Below is a small trained network, with its code and all its weights. Each question gives an input and a target symbol and asks what happens when units are switched off, that is, made to give their printed mean instead of their output.

import numpy as np


def w(rows, s, z=0):
    codes = np.array(rows[::2]) - 128.0
    scale = np.full(codes.shape[1], s)
    scale[-1] = z or s
    return codes * scale


def f(y):
    return np.maximum(y, 0)


def softmax(a):
    e = np.exp(a - a.max(-1, keepdims=True))
    return e / e.sum(-1, keepdims=True)


def log_softmax(a):
    a = a - a.max(-1, keepdims=True)
    return a - np.log(np.exp(a).sum(-1, keepdims=True))


def net(x, mask):
    ids = ['Λγζξπτ'.index(c) for c in x.split()]
    T = len(ids)
    res = E[ids] + P[:T]
    q, k, v = (res @ M[0].T for M in (Q, K, V))
    z = softmax(np.where(np.tri(T) > 0, q @ k.T / 3**0.5, -1e9)) @ v
    res = res + np.where(mask[0], z, O[0][:, -1]) @ O[0][:, :-1]
    y = f(res @ A[0][:, :-1].T + A[0][:, -1])
    res = res + np.where(mask[1:17], y, B[0][:, -1]) @ B[0][:, :-1]
    return log_softmax(res[-1] @ U[:, :-1].T + U[:, -1])


Q, K, V, O, A, B = {}, {}, {}, {}, {}, {}
E = w([
[253,164,143,77],'Λ',
[220,99,76,133],'γ',
[199,133,68,119],'ζ',
[205,207,146,97],'ξ',
[134,123,19,200],'π',
[172,109,31,181],'τ',
],0.013)
P = w([
[114,53,108,67],'0',
[132,199,145,29],'1',
[144,138,252,220],'2',
[27,134,157,145],'3',
[150,201,103,53],'4',
[169,108,225,213],'5',
[55,139,181,112],'6',
[171,208,65,61],'7',
[215,116,254,183],'8',
[60,134,173,108],'9',
[191,218,30,55],'10',
[181,62,225,240],'11',
],0.012)
Q[0] = w([
[135,184,58,58],'h1',
[222,150,146,252],'h1',
[137,92,92,78],'h1',
],0.016)
K[0] = w([
[87,64,116,53],'h1',
[234,174,1,116],'h1',
[114,63,143,143],'h1',
],0.014)
V[0] = w([
[117,55,95,60],'h1',
[4,137,64,151],'h1',
[138,211,113,48],'h1',
],0.024)
O[0] = w([
[204,149,54,118,198],'h1',
[46,253,100,176,1],'h1',
[176,242,227,28,241],'h1',
],0.017)
A[0] = w([
[153,21,63,189,75],'n1',
[19,134,95,136,25],'n2',
[174,185,125,59,90],'n3',
[167,71,94,201,84],'n4',
[207,133,207,242,132],'n5',
[66,210,65,1,133],'n6',
[208,123,84,200,2],'n7',
[123,212,210,83,148],'n8',
[56,13,137,17,166],'n9',
[129,120,240,61,106],'n10',
[186,74,61,127,203],'n11',
[71,198,135,155,98],'n12',
[128,6,141,215,102],'n13',
[181,80,182,174,159],'n14',
[157,70,237,238,75],'n15',
[115,159,220,144,212],'n16',
],0.0099,0.0059)
B[0] = w([
[210,136,195,119,155],'n1',
[78,128,172,87,128],'n2',
[71,44,172,217,229],'n3',
[167,119,153,155,147],'n4',
[142,168,188,185,159],'n5',
[221,83,148,96,147],'n6',
[43,29,130,202,158],'n7',
[69,173,65,131,217],'n8',
[109,73,69,241,168],'n9',
[159,137,113,101,253],'n10',
[77,253,123,65,186],'n11',
[132,38,124,92,131],'n12',
[34,85,68,112,135],'n13',
[143,185,113,48,179],'n14',
[30,168,223,103,142],'n15',
[155,87,90,125,174],'n16',
],0.014,0.065)
U = w([
[87,45,251,149,5],'Λ',
[133,158,239,91,19],'γ',
[254,58,191,81,82],'ζ',
[40,164,68,21,230],'ξ',
[145,70,53,118,197],'π',
[142,182,141,205,201],'τ',
],0.0065,0.0019)

Each question gives the input, a string of symbols that net reads in full, and the target symbol t.
The units are the heads (3 rows each of Q, K, V and O) and the neurons (one row each of A and B). Each row of codes is followed by its name. A weight is (code - 128) times the scale printed after its matrix; where a second scale follows, it is the last column's (O, A, B and U).
mask holds one flag per unit, heads first, then neurons. A switched-off unit (its flag False) gives its mean, the last column of its rows in O or B, instead of its output. The means were averaged over made-up inputs and are rounded, as every weight is.
A unit's drop is (log p(t) with every unit on - log p(t) with that unit switched off) / (log p(t) with every unit on - log p(t) with every unit switched off).
The circuit of an input: a set's keep is (log p(t) with only the set's units on - log p(t) with every unit switched off) / (log p(t) with every unit on - log p(t) with every unit switched off). Starting from the 12 units with the biggest drops (on a tie, the unit counted first), units are removed one at a time, each time the one whose removal leaves the highest keep (on an exact tie, the one counted first), for as long as the keep stays at least 0.8.
units of the circuit, in order: the units of the circuit, biggest drop first
most important unit: the unit with the biggest drop
top k neurons: the k neurons with the biggest drops, biggest first
input π π γ Λ ζ Λ Λ π, target π: top 3 neurons => n3, n8, n6
input ξ Λ Λ ζ ξ Λ ζ Λ γ, target Λ: units of the circuit, in order => n3, h1
input ξ Λ Λ τ ξ, target ζ: most important unit => n6
input ζ τ γ, target τ: units of the circuit, in order => h1, n8, n11
input γ ξ ξ ζ γ τ τ ξ, target γ: top 2 neurons => n11, n8
input Λ τ γ γ Λ Λ, target Λ: units of the circuit, in order => n3, h1
input Λ ζ Λ, target ζ: units of the circuit, in order => n11, h1
input ξ ζ Λ π ξ π, target ξ: units of the circuit, in order => n8, h1
input ζ γ π Λ π ζ, target π: top 2 neurons => n11, n8
input ζ ζ γ τ Λ τ ξ γ ξ π ζ, target Λ: units of the circuit, in order => n8, n7, h1, n10
input ξ ξ τ Λ Λ γ π τ ξ, target τ: units of the circuit, in order => n8, h1, n11
input γ Λ ζ Λ ξ γ π Λ ξ, target Λ: units of the circuit, in order => n3, h1
input Λ π Λ ξ ζ τ γ, target ξ: top 3 neurons => n3, n15, n7
input τ Λ τ τ γ τ, target γ: top 2 neurons => n5, n7
input γ γ π τ γ ζ π τ π τ Λ, target γ: top 2 neurons => n11, n1
input γ π Λ Λ π τ γ, target ξ: units of the circuit, in order => n3, h1
input ξ τ Λ ξ π τ Λ ζ π Λ, target π: top 3 neurons => n11, n9, n1
input ζ π γ Λ Λ ξ Λ τ Λ ξ, target π: most important unit => n11
input τ Λ Λ ξ ζ ζ π Λ τ, target Λ: top 4 neurons => n3, n11, n15, n9
input ξ π π γ γ γ, target γ: top 2 neurons => n5, n7
